Below are the code and all the weights of a small trained network. Each question names an input and a class and asks about switching units off, where a switched-off unit gives its printed mean instead of its output.

import numpy as np


def w(rows, s, z=0):
    codes = np.array(rows[::2]) - 128.0
    scale = np.full(codes.shape[1], s)
    scale[-1] = z or s
    return codes * scale


def norm(h):
    return h / np.sqrt((h * h).mean(-1, keepdims=True) + 1e-5)


def f(y):
    return np.maximum(y, 0)


def log_softmax(a):
    a = a - a.max(-1, keepdims=True)
    return a - np.log(np.exp(a).sum(-1, keepdims=True))


def net(x, mask):
    res = np.array(x, float).reshape(1, 5) / 4 @ E
    u = 0
    for l in range(4):
        y = f(norm(res) @ A[l][:, :-1].T + A[l][:, -1])
        res = res + np.where(mask[u : u + 3], y, B[l][:, -1]) @ B[l][:, :-1]
        u += 3
    return log_softmax(norm(res)[-1] @ U[:, :-1].T + U[:, -1])


A, B = {}, {}
E = w([
[100,132,126,198,180,59],'x0',
[126,134,122,124,129,129],'x1',
[53,190,204,124,114,124],'x2',
[56,139,40,158,2,198],'x3',
[122,121,124,125,120,121],'x4',
],0.0088)
A[0] = w([
[14,100,48,171,137,142,10],'0.n0',
[152,160,253,9,123,43,30],'0.n1',
[122,138,115,82,59,32,251],'0.n2',
],0.006,0.0024)
B[0] = w([
[181,113,91,133,68,131,213],'0.n0',
[152,164,111,175,196,255,254],'0.n1',
[161,164,139,118,218,148,206],'0.n2',
],0.009,0.0041)
A[1] = w([
[2,161,128,110,35,90,87],'1.n0',
[133,130,211,37,109,66,2],'1.n1',
[7,164,56,214,77,70,41],'1.n2',
],0.0044,0.0022)
B[1] = w([
[171,168,169,60,3,127,228],'1.n0',
[154,218,96,184,80,100,128],'1.n1',
[223,173,252,237,116,59,254],'1.n2',
],0.012,0.0025)
A[2] = w([
[99,143,55,143,2,195,38],'2.n0',
[182,68,129,117,197,92,4],'2.n1',
[23,125,94,167,238,19,135],'2.n2',
],0.0082,0.0027)
B[2] = w([
[107,30,161,102,210,100,253],'2.n0',
[234,182,91,116,55,107,192],'2.n1',
[118,191,112,124,247,57,198],'2.n2',
],0.011,0.0056)
A[3] = w([
[130,115,70,254,188,90,135],'3.n0',
[171,124,192,96,114,176,102],'3.n1',
[90,158,213,98,133,126,249],'3.n2',
],0.013,0.0016)
B[3] = w([
[28,86,76,141,65,66,255],'3.n0',
[153,172,47,54,110,124,237],'3.n1',
[51,127,254,161,116,191,225],'3.n2',
],0.0093,0.0069)
U = w([
[216,164,67,56,135,158,250],'0',
[160,154,55,158,162,30,92],'1',
[135,191,172,98,184,236,74],'2',
[45,173,178,160,202,95,198],'3',
[145,3,90,78,135,160,45],'4',
[68,83,75,189,47,78,77],'5',
[56,108,198,51,72,167,156],'6',
[135,182,199,216,54,110,132],'7',
],0.024,0.0022)

Each question gives the input, the list of numbers given to net, and the class t.
The units are the neurons (one row each of A and B). Each row of codes is followed by its name. A weight is (code - 128) times the scale printed after its matrix; where a second scale follows, it is the last column's (A, B and U).
mask holds one flag per neuron, layer by layer. A switched-off neuron (its flag False) gives its mean, the last column of its row in B, instead of its output. The means were averaged over made-up inputs and are rounded, as every weight is.
A unit's drop is (log p(t) with every unit on - log p(t) with that unit switched off) / (log p(t) with every unit on - log p(t) with every unit switched off).
The circuit of an input: a set's keep is (log p(t) with only the set's units on - log p(t) with every unit switched off) / (log p(t) with every unit on - log p(t) with every unit switched off). Starting from all 12 units, units are removed one at a time, each time the one whose removal leaves the highest keep (on an exact tie, the one counted first), for as long as the keep stays at least 0.8.
units of the circuit, in order: the units of the circuit, biggest drop first
k most important neurons: the k neurons with the biggest drops, biggest first
top k neurons in layer l: the k neurons of layer l with the biggest drops, biggest first
drop when u is switched off: that unit's drop, to one decimal
input [3,-4,2,3,8], class 7: most important neuron : [1.n2]
input [0,-5,6,-7,-6], class 2: 2 most important neurons : [0.n1, 2.n0]
input [0,2,-1,-7,5], class 0: 2 most important neurons : [2.n1, 0.n1]
input [-3,-5,-4,1,-1], class 4: 2 most important neurons : [1.n2, 2.n0]
input [0,2,1,7,-4], class 6: 2 most important neurons : [0.n1, 1.n0]
input [-5,4,3,0,-8], class 2: 3 most important neurons : [3.n0, 0.n1, 1.n0]
input [0,3,-8,-3,6], class 0: 2 most important neurons : [2.n1, 2.n2]
input [2,8,0,-8,6], class 1: 3 most important neurons : [2.n1, 3.n2, 2.n0]
input [4,8,2,2,1], class 7: 2 most important neurons : [0.n1, 1.n2]
input [0,-6,0,-6,-1], class 0: 3 most important neurons : [2.n1, 0.n1, 3.n2]
input [4,6,1,7,-4], class 7: 3 most important neurons : [1.n2, 0.n1, 1.n0]
input [-7,4,7,-2,-2], class 2: 2 most important neurons : [0.n1, 3.n0]
input [-7,-5,-8,2,-8], class 4: top 2 neurons in layer 2 : [2.n0, 2.n1]
input [0,7,-5,-8,6], class 0: units of the circuit, in order : [2.n1]
input [4,5,4,7,-7], class 7: 2 most important neurons : [1.n2, 1.n0]
input [-8,5,-3,8,6], class 4: drop when 3.n2 is switched off : 0.1
input [-7,-2,-5,7,-5], class 4: drop when 2.n0 is switched off : 0.4
input [4,1,7,7,4], class 7: drop when 1.n2 is switched off : 2.4
input [-2,-6,-8,8,5], class 4: drop when 2.n0 is switched off : 0.6
input [-6,-5,8,-7,0], class 2: units of the circuit, in order : [0.n1]
input [-3,-4,-1,-6,5], class 0: top 2 neurons in layer 3 : [3.n2, 3.n1]
